m =
[[22 63 34 22 38 63 63 64 21 64 51]
 [53 38 57 53 38 38 38 45 53 37 51]
 [38 58 38 38 38 58 58 47 38 58 41]
 [42 59 37 42 38 59 59 41 42 59 36]
 [23 59 38 23 38 59 59 65 23 59 55]
 [68 22 72 68 38 22 22 38 69 22 54]
 [38 53 43 38 38 53 53 52 38 53 48]
 [54 33 62 54 38 33 33 46 54 33 55]
 [28 70 27 28 38 70 70 50 28 70 37]
 [85 16 76 85 38 17 17 21 85 16 43]
 [62 16 78 62 38 16 16 51 62 16 68]
 [52 47 48 52 38 47 47 38 52 47 40]
 [66 36 58 66 38 36 36 29 66 36 39]
 [76 33 60 76 38 33 33 20 76 33 33]
 [48 27 68 48 38 27 27 60 48 27 69]]
The 2nd entry on the main diagonal: 38
The first entry in reading order -> 22
Which number is the second entry on the diagonal from the top-right corner? 37
Which number is the 4th-last entry, reading row by row? 60
The entry at the centre: 33
The third entry, reading row by row is 34
The entry directly above the centre entry -> 53
The 2nd entry, reading row by row is 63
Which number is the bottom-left entry? 48
Which number is the fourth entry in reading order? 22
The entry in the bottom-right corner: 69
The entry just left of the centre entry -> 38
The fifth entry in reading order is 38
Which number is the top-right entry? 51
The entry directly below the centre entry -> 70
Which number is the third entry on the main diagonal? 38
The fifth-last entry, reading row by row is 27
Which number is the third entry from the end, reading row by row? 48
The third entry on the diagonal from the top-right corner -> 38
The smallest entry in the last column is 33
The entry just right of the centre entry -> 33

arr =
[[  2.0  -3.6  17.0 -39.3 -18.8  46.5  -3.7  42.9 -60.8 -73.0 -21.0]
 [ 19.4  17.3  20.6 -23.8   8.4 -16.9   9.2 -45.7 -74.7 -52.8 -42.6]
 [ -3.5  18.4  20.4 -23.3 -18.3  13.7   4.2   1.7 -69.7 -71.3 -21.9]
 [ 38.8  -2.2  29.8 -23.7  22.2 -28.2  14.2 -50.7 -56.6 -55.1 -40.0]
 [ 36.2 -41.7  31.2   4.0  20.2 -38.1 -10.0 -56.5 -18.9 -20.8 -63.2]
 [ 22.3 -30.7 -20.4 -22.4   1.1  45.3 -22.7  72.5 -24.7 -56.0 -20.1]
 [-11.8   7.9  50.2 -44.8  -1.4  18.5   8.8 -22.1 -80.5 -64.7 -16.0]
 [ 62.1 -59.4  19.5  13.5   3.5 -45.1  -1.4 -24.7   5.1 -27.1 -68.0]
 [ 76.3  -9.0  -7.1  -2.1  22.1 -48.8   6.5 -46.4 -36.7 -41.0 -75.1]
 [ 11.4 -17.1   3.3 -28.2 -17.4  44.9  -3.9  68.0 -45.3 -73.5 -18.5]]
Indices start at 1.
Find the entry directly above the smallest entry.
-24.7
Find the entry in the bottom-left corner.
11.4
The entry in row 1 and column 3 -> 17.0
Find the entry at row 2, column 1.
19.4
The entry just right of 62.1: -59.4
The top entry of the column that holds the largest entry: 2.0
Find the entry just right of 17.3.
20.6
Find the entry just left of -20.1.
-56.0
Find the entry in the bottom-right corner.
-18.5
Find the entry directly above 68.0.
-46.4
Find the entry directly above 7.9.
-30.7
Find the entry directly above -45.3.
-36.7
Find the entry just right of -52.8.
-42.6
Find the entry just right of -3.9.
68.0
The entry directly above the largest entry: 62.1
Find the entry directly above 11.4.
76.3
The top-right entry -> -21.0
Find the entry directly below -63.2.
-20.1
The entry directly above 4.0: -23.7
Find the entry directly below -80.5.
5.1
Find the entry just left of -30.7.
22.3
Find the entry at row 3, column 3.
20.4
The entry directly above 4.2 is 9.2
Find the entry in row 3 and column 2.
18.4
Find the entry at row 1, column 2.
-3.6
Find the entry directly above -18.5.
-75.1
Find the entry directly below -20.4.
50.2
The entry at row 3, column 1 is -3.5
Find the entry just right of the smallest entry.
-64.7
The entry just right of 20.2 -> -38.1

Read these off the matrix that follows.
1) The first entry on the diagonal from the top-right corner?
2) The entry just left of the smallest entry?
3) The entry directly above -38.3?
4) The entry just right of -23.3?
5) The last entry, reading row by row?
6) The entry directly above 27.5?
7) The bottom-left entry?
8) The entry directly below the smallest entry?
[[-21.8  14.3 -41.9  20.6 -24.4   0.1  20.1 -37.1  48.9  28.6]
 [-23.3  18.8  42.5  19.1  16.2  25.9  23.8  45.8 -45.2 -44.2]
 [ 40.9 -29.4  16.0 -34.3  22.0 -30.3 -42.9   7.5 -16.2   4.3]
 [ 16.2  -7.7 -38.3 -14.2 -12.3 -25.8 -15.3 -42.7  39.1  38.8]
 [ 59.9 -36.5  18.9 -49.9  17.1 -19.2 -57.0   6.0 -18.6 -15.5]
 [ 25.8 -27.1 -30.3 -27.0 -55.9  62.2 -33.4  20.1  34.4  -7.9]
 [  2.7  -1.0  27.5  -1.8   0.8  56.3  -1.9  52.4 -33.4 -43.2]]
1) 28.6
2) -19.2
3) 16.0
4) 18.8
5) -43.2
6) -30.3
7) 2.7
8) -33.4

Questions about the matrix below. Counting starts at 1.
1) The entry in row 3 and column 1?
2) The entry directly above 20.4?
3) The bottom entry of the column that holds the largest entry?
4) The entry directly above -20.0?
5) The entry directly above 6.6?
6) The entry directly below -9.1?
7) The entry in the top-right corner?
8) The top-left entry?
[[ 18.1  -9.4 -13.9 -16.4 -35.7  26.5 -11.0  28.2  20.1 -53.7   2.1 -12.0]
 [ 22.1 -39.4   4.7  -9.4   9.4  23.2 -26.8  26.4  24.8  18.5 -75.5  -5.6]
 [ -9.9  24.5 -42.4  20.4  22.6  -0.3  22.8  -0.6  -8.5  -2.4  16.2 -29.8]
 [ 32.5   1.2   1.8  11.2  12.4  42.5   4.2  42.9  32.7   3.1 -10.0   2.4]
 [ 12.5 -54.8 -10.0 -63.7 -31.9  19.6 -60.3  20.5  14.4 -20.0 -40.0  -1.6]
 [ 19.4 -12.2   2.3 -10.4   1.0  18.3 -11.5  14.5  16.8   0.5 -30.3  14.5]
 [ -9.1   8.3 -23.9  10.8   8.2  -2.6   9.8   0.1  -7.2   6.4  16.3 -33.7]
 [ 11.3 -12.8   9.9 -32.8 -62.2  15.9 -17.2  15.7  12.3 -60.5  16.7   7.3]
 [ 25.9   6.6  13.2  15.5   4.2  30.1  12.0  31.4  26.0  -3.4   2.1   7.2]
 [ 61.8 -18.1  63.4  -7.8 -12.0  49.4 -13.5  47.6  60.2  -0.1 -16.0  38.7]
 [ 16.2   4.6  33.4   4.8   0.6  10.9   5.7   8.7  13.3  -0.9   6.3  28.0]
 [-21.3  54.0  -0.3  36.8  10.3 -25.1  47.9 -26.7 -22.3   0.0  68.2   0.8]]
1) -9.9
2) -9.4
3) 68.2
4) 3.1
5) -12.8
6) 11.3
7) -12.0
8) 18.1
